Below is a small trained network, with its code and all its weights. Each question gives an input and a class and asks what happens when units are switched off, that is, made to give their printed mean instead of their output.

import numpy as np


def w(rows, s, z=0):
    codes = np.array(rows[::2]) - 128.0
    scale = np.full(codes.shape[1], s)
    scale[-1] = z or s
    return codes * scale


def f(y):
    return y / 2 * (1 + np.tanh(0.7978845608 * (y + 0.044715 * y**3)))


def log_softmax(a):
    a = a - a.max(-1, keepdims=True)
    return a - np.log(np.exp(a).sum(-1, keepdims=True))


def net(x, mask):
    res = np.array(x, float).reshape(1, 8) / 4 @ E
    y = f(res @ A[0][:, :-1].T + A[0][:, -1])
    res = res + np.where(mask, y, B[0][:, -1]) @ B[0][:, :-1]
    return log_softmax(res[-1] @ U[:, :-1].T + U[:, -1])


A, B = {}, {}
E = w([
[124,133,129,127,133,128],'x0',
[133,122,130,129,121,125],'x1',
[132,88,102,6,186,110],'x2',
[228,183,122,126,175,146],'x3',
[128,129,130,127,128,126],'x4',
[125,111,235,105,136,218],'x5',
[128,126,122,129,129,133],'x6',
[128,127,124,127,124,131],'x7',
],0.019)
A[0] = w([
[236,166,143,148,147,169,131],'neuron 0',
[104,79,82,114,138,84,200],'neuron 1',
[211,148,104,105,157,122,34],'neuron 2',
[39,95,159,163,114,150,200],'neuron 3',
[129,174,82,207,93,80,255],'neuron 4',
[123,150,194,177,104,194,98],'neuron 5',
[103,115,127,94,132,119,175],'neuron 6',
[143,122,76,88,155,75,120],'neuron 7',
[131,129,87,99,133,110,116],'neuron 8',
[136,95,138,48,138,152,87],'neuron 9',
[141,100,154,96,133,177,89],'neuron 10',
[131,88,177,43,153,172,3],'neuron 11',
[254,169,105,122,164,133,137],'neuron 12',
],0.015,0.0064)
B[0] = w([
[185,177,80,143,201,75,220],'neuron 0',
[96,68,104,98,170,95,209],'neuron 1',
[166,165,143,99,65,179,187],'neuron 2',
[110,49,247,90,55,187,228],'neuron 3',
[76,154,127,231,124,179,255],'neuron 4',
[212,98,170,12,180,97,222],'neuron 5',
[115,121,104,152,129,74,172],'neuron 6',
[138,106,159,66,35,116,208],'neuron 7',
[132,111,129,85,93,121,171],'neuron 8',
[80,146,110,167,97,124,200],'neuron 9',
[138,148,136,181,147,153,182],'neuron 10',
[73,172,122,228,115,154,216],'neuron 11',
[179,241,159,77,46,178,232],'neuron 12',
],0.011,0.023)
U = w([
[45,71,144,255,132,154,225],'0',
[173,125,182,13,83,164,218],'1',
[138,238,106,229,121,157,95],'2',
[241,141,130,71,242,108,3],'3',
[89,40,86,57,128,17,90],'4',
],0.0097,0.0025)

Each question gives the input, the list of numbers given to net, and the class t.
The units are the neurons (one row each of A and B). Each row of codes is followed by its name. A weight is (code - 128) times the scale printed after its matrix; where a second scale follows, it is the last column's (A, B and U).
mask holds one flag per neuron, in row order. A switched-off neuron (its flag False) gives its mean, the last column of its row in B, instead of its output. The means were averaged over made-up inputs and are rounded, as every weight is.
A unit's drop is (log p(t) with every unit on - log p(t) with that unit switched off) / (log p(t) with every unit on - log p(t) with every unit switched off).
The circuit of an input: a set's keep is (log p(t) with only the set's units on - log p(t) with every unit switched off) / (log p(t) with every unit on - log p(t) with every unit switched off). Starting from the 12 units with the biggest drops (on a tie, the unit counted first), units are removed one at a time, each time the one whose removal leaves the highest keep (on an exact tie, the one counted first), for as long as the keep stays at least 0.8.
units of the circuit, in order: the units of the circuit, biggest drop first
most important unit: the unit with the biggest drop
k most important neurons: the k neurons with the biggest drops, biggest first
drop of u: that unit's drop, to one decimal
input [-1,1,0,1,0,1,-7,6], class 3: 4 most important neurons -> (neuron 4; neuron 3; neuron 11; neuron 7)
input [-1,0,7,-2,-7,0,0,5], class 4: most important unit -> neuron 4
input [-2,-5,2,-2,-7,-1,-7,-2], class 4: 2 most important neurons -> (neuron 12; neuron 4)
input [-6,1,1,2,-2,-8,-4,-4], class 1: 2 most important neurons -> (neuron 7; neuron 11)
input [-7,8,-8,-4,-8,-1,-6,-5], class 0: 2 most important neurons -> (neuron 4; neuron 12)
input [3,-5,0,1,5,7,4,6], class 3: 2 most important neurons -> (neuron 5; neuron 4)
input [-4,5,-1,0,1,-1,4,5], class 0: 3 most important neurons -> (neuron 12; neuron 0; neuron 5)
input [4,-8,-5,-2,1,1,4,-8], class 1: 2 most important neurons -> (neuron 5; neuron 11)
input [8,7,0,6,8,-1,0,1], class 2: 2 most important neurons -> (neuron 5; neuron 3)
input [6,5,-7,5,-6,1,6,5], class 3: 3 most important neurons -> (neuron 5; neuron 11; neuron 0)
input [2,-2,-8,1,-5,7,8,2], class 3: 2 most important neurons -> (neuron 0; neuron 5)
input [-1,-3,0,2,-4,-1,-6,0], class 2: 3 most important neurons -> (neuron 5; neuron 3; neuron 7)
input [1,3,4,-3,7,-6,-4,2], class 4: drop of neuron 9 -> 0.0
input [5,1,1,3,-2,-6,6,-4], class 1: units of the circuit, in order -> (neuron 7)
input [0,-6,-6,-2,-1,2,-8,4], class 1: drop of neuron 5 -> 1.4
input [-1,-8,-3,-1,1,-6,-2,-6], class 0: drop of neuron 12 -> 0.2
